7, 6, 2, -3, 8, -10, -12, -10, -11, 3, -8, 10, -9
-6, -7, 1, -5, -7, -2, -14, -19, -21, 7, -14, 27, -10
7, -2, 6, -1, 5, 6, 9, -13, -24, 12, -17, 24, -5
0, 5, -5, 3, 12, -24, -32, -9, 0, -7, -10, -1, -5
4, -4, 5, 1, -1, 8, 21, -3, -10, 9, -1, 11, 1
8, 5, -1, 5, 15, -13, -12, 4, 4, -7, -5, -9, 1
:
6, 2, -3, 8, -10, -12, -10, -11, 3, -8, 10, -9, 7
-7, 1, -5, -7, -2, -14, -19, -21, 7, -14, 27, -10, -6
-2, 6, -1, 5, 6, 9, -13, -24, 12, -17, 24, -5, 7
5, -5, 3, 12, -24, -32, -9, 0, -7, -10, -1, -5, 0
-4, 5, 1, -1, 8, 21, -3, -10, 9, -1, 11, 1, 4
5, -1, 5, 15, -13, -12, 4, 4, -7, -5, -9, 1, 8

-1, 24
32, 3
37, 1
-2, 15
1, 21
4, 22
-20, -12
-10, 25
1, 16
7, 11
28, -7
:
24, -1
3, 32
1, 37
15, -2
21, 1
22, 4
-12, -20
25, -10
16, 1
11, 7
-7, 28

5, -4, 8, -12, 5
-21, -9, 11, 17, 5
-28, -15, 20, 16, -14
-31, -15, 16, 30, -2
12, 4, -8, -8, -17
-4, 3, -4, 13, 21
-27, -15, 19, 15, -2
-31, -12, 10, 40, -13
14, 11, -11, -3, 7
8, 8, -9, 2, 17
12, 2, -1, -12, -17
13, 16, -11, 15, 12
:
-4, 8, -12, 5, 5
-9, 11, 17, 5, -21
-15, 20, 16, -14, -28
-15, 16, 30, -2, -31
4, -8, -8, -17, 12
3, -4, 13, 21, -4
-15, 19, 15, -2, -27
-12, 10, 40, -13, -31
11, -11, -3, 7, 14
8, -9, 2, 17, 8
2, -1, -12, -17, 12
16, -11, 15, 12, 13

6, 1, 10, 4, 12, 1, -8, -6, 0
6, -8, -2, 9, 2, -1, 4, -10, -25
-17, 7, -6, -13, -18, -9, 15, 4, 32
-6, -14, -11, 9, -29, -11, 9, 2, 9
-3, -21, -26, 26, -7, -9, -7, 6, -12
-9, 11, -1, -18, -3, 8, -2, 13, 12
3, 1, -8, 10, 17, 1, 0, 2, -13
4, 7, 10, -20, -1, 4, -19, 11, -1
:
1, 10, 4, 12, 1, -8, -6, 0, 6
-8, -2, 9, 2, -1, 4, -10, -25, 6
7, -6, -13, -18, -9, 15, 4, 32, -17
-14, -11, 9, -29, -11, 9, 2, 9, -6
-21, -26, 26, -7, -9, -7, 6, -12, -3
11, -1, -18, -3, 8, -2, 13, 12, -9
1, -8, 10, 17, 1, 0, 2, -13, 3
7, 10, -20, -1, 4, -19, 11, -1, 4

-26, 10, 20
-38, -5, -17
:
10, 20, -26
-5, -17, -38

-16, -8, 19, 12, -9, 2, 1, 34
-18, -18, 38, 18, 6, 17, 3, 17
:
-8, 19, 12, -9, 2, 1, 34, -16
-18, 38, 18, 6, 17, 3, 17, -18

-24, -2, -2, -11, 5, 6, 14, 11, -11, 6, -5, -14, -2
-28, -20, 10, 3, 18, -1, 4, 3, -23, 26, 7, 1, 14
1, 6, 6, -12, -8, -3, 3, 5, 14, -10, 12, 6, 16
6, 4, -6, 6, -10, 36, 9, 1, 12, 17, 0, 6, -2
7, 8, -21, -16, 24, -15, 3, 6, 3, 14, 0, 1, -22
29, -1, 2, -10, -13, 14, -8, 11, 0, -16, 8, -1, -3
-2, -12, 16, 16, 10, -22, 5, 9, 2, 4, 7, 13, 26
:
-2, -2, -11, 5, 6, 14, 11, -11, 6, -5, -14, -2, -24
-20, 10, 3, 18, -1, 4, 3, -23, 26, 7, 1, 14, -28
6, 6, -12, -8, -3, 3, 5, 14, -10, 12, 6, 16, 1
4, -6, 6, -10, 36, 9, 1, 12, 17, 0, 6, -2, 6
8, -21, -16, 24, -15, 3, 6, 3, 14, 0, 1, -22, 7
-1, 2, -10, -13, 14, -8, 11, 0, -16, 8, -1, -3, 29
-12, 16, 16, 10, -22, 5, 9, 2, 4, 7, 13, 26, -2

-2, -9, -5, -2
24, 22, -6, -34
-8, -10, -8, 14
1, 7, 16, -7
2, 6, 9, -7
-4, -4, 0, 6
30, 15, -39, -31
5, 19, 5, 11
-6, -27, -9, -13
-3, 3, 14, -2
1, 9, 11, -4
-1, -6, -15, 8
:
-9, -5, -2, -2
22, -6, -34, 24
-10, -8, 14, -8
7, 16, -7, 1
6, 9, -7, 2
-4, 0, 6, -4
15, -39, -31, 30
19, 5, 11, 5
-27, -9, -13, -6
3, 14, -2, -3
9, 11, -4, 1
-6, -15, 8, -1

5, -1, -1, -6, 2, 14, -20
3, 2, -4, 5, 3, 2, -7
-4, -9, -1, 1, 8, -8, -6
-10, -4, 13, 7, -19, -4, 18
-4, -9, -1, -2, 8, -5, -2
-3, 1, 0, -6, 2, -17, 3
-11, 7, 8, 5, 2, -1, 17
6, 3, 6, -4, 0, -11, -15
-13, 18, 1, 6, 2, 2, 17
-1, 8, 5, -24, 2, -1, 35
10, -1, -4, -11, 0, 8, -16
:
-1, -1, -6, 2, 14, -20, 5
2, -4, 5, 3, 2, -7, 3
-9, -1, 1, 8, -8, -6, -4
-4, 13, 7, -19, -4, 18, -10
-9, -1, -2, 8, -5, -2, -4
1, 0, -6, 2, -17, 3, -3
7, 8, 5, 2, -1, 17, -11
3, 6, -4, 0, -11, -15, 6
18, 1, 6, 2, 2, 17, -13
8, 5, -24, 2, -1, 35, -1
-1, -4, -11, 0, 8, -16, 10
